Here is a tiny trained network, its code and every weight. The questions are about switching its units off for an input and a class, where a switched-off unit gives its printed mean instead of its output.

import numpy as np


def w(rows, s, z=0):
    codes = np.array(rows[::2]) - 128.0
    scale = np.full(codes.shape[1], s)
    scale[-1] = z or s
    return codes * scale


def f(y):
    return y / 2 * (1 + np.tanh(0.7978845608 * (y + 0.044715 * y**3)))


def log_softmax(a):
    a = a - a.max(-1, keepdims=True)
    return a - np.log(np.exp(a).sum(-1, keepdims=True))


def net(x, mask):
    res = np.array(x, float).reshape(1, 6) / 4 @ E
    y = f(res @ A[0][:, :-1].T + A[0][:, -1])
    res = res + np.where(mask, y, B[0][:, -1]) @ B[0][:, :-1]
    return log_softmax(res[-1] @ U[:, :-1].T + U[:, -1])


A, B = {}, {}
E = w([
[255,105,127],'x0',
[121,92,58],'x1',
[129,128,128],'x2',
[133,146,205],'x3',
[128,129,123],'x4',
[129,131,126],'x5',
],0.0088)
A[0] = w([
[82,146,243,55],'N0',
[249,118,82,161],'N1',
[161,95,99,92],'N2',
[52,126,56,153],'N3',
[228,132,172,105],'N4',
[131,71,37,65],'N5',
[223,133,167,100],'N6',
[42,122,91,254],'N7',
],0.014,0.0053)
B[0] = w([
[54,123,231,198],'N0',
[66,67,26,255],'N1',
[140,117,66,149],'N2',
[211,120,204,212],'N3',
[197,23,161,221],'N4',
[250,130,33,178],'N5',
[197,38,146,213],'N6',
[161,198,223,247],'N7',
],0.024,0.0088)
U = w([
[133,217,199,219],'0',
[254,73,194,65],'1',
[123,51,84,254],'2',
[183,114,16,7],'3',
[3,116,216,59],'4',
],0.0056,0.0078)

Each question gives the input, the list of numbers given to net, and the class t.
The units are the neurons (one row each of A and B). Each row of codes is followed by its name. A weight is (code - 128) times the scale printed after its matrix; where a second scale follows, it is the last column's (A, B and U).
mask holds one flag per neuron, in row order. A switched-off neuron (its flag False) gives its mean, the last column of its row in B, instead of its output. The means were averaged over made-up inputs and are rounded, as every weight is.
A unit's drop is (log p(t) with every unit on - log p(t) with that unit switched off) / (log p(t) with every unit on - log p(t) with every unit switched off).
The circuit of an input: a set's keep is (log p(t) with only the set's units on - log p(t) with every unit switched off) / (log p(t) with every unit on - log p(t) with every unit switched off). Starting from all 8 units, units are removed one at a time, each time the one whose removal leaves the highest keep (on an exact tie, the one counted first), for as long as the keep stays at least 0.8.
circuit, biggest first: the units of the circuit, biggest drop first
top k neurons: the k neurons with the biggest drops, biggest first
drop when u is switched off: that unit's drop, to one decimal
input [-5,0,8,-7,-8,7], class 0: circuit, biggest first : (N7)
input [-4,0,-5,5,1,6], class 4: circuit, biggest first : (N0; N5)
input [2,6,2,7,-2,-1], class 2: circuit, biggest first : (N7; N3)
input [1,-3,5,-2,-4,-1], class 2: top 3 neurons : (N7; N3; N0)
input [6,2,8,5,-6,-2], class 2: top 2 neurons : (N1; N7)
input [-2,6,0,2,-4,1], class 0: top 2 neurons : (N4; N6)
input [2,-8,-8,-3,5,2], class 2: top 3 neurons : (N7; N3; N5)
input [-8,7,1,-6,8,4], class 1: top 2 neurons : (N3; N5)
input [0,-1,2,0,-4,2], class 0: top 4 neurons : (N1; N4; N6; N5)
input [5,1,8,5,-3,5], class 2: top 3 neurons : (N1; N7; N3)
input [5,8,4,-8,5,8], class 3: drop when N5 is switched off : 0.1
input [-7,-6,1,-7,7,-3], class 0: drop when N3 is switched off : 0.0
input [8,-3,6,-2,6,5], class 2: drop when N1 is switched off : 1.1
input [-4,-5,-7,8,4,-5], class 4: circuit, biggest first : (N0)
input [1,-2,-2,0,-6,-5], class 2: drop when N3 is switched off : 0.5
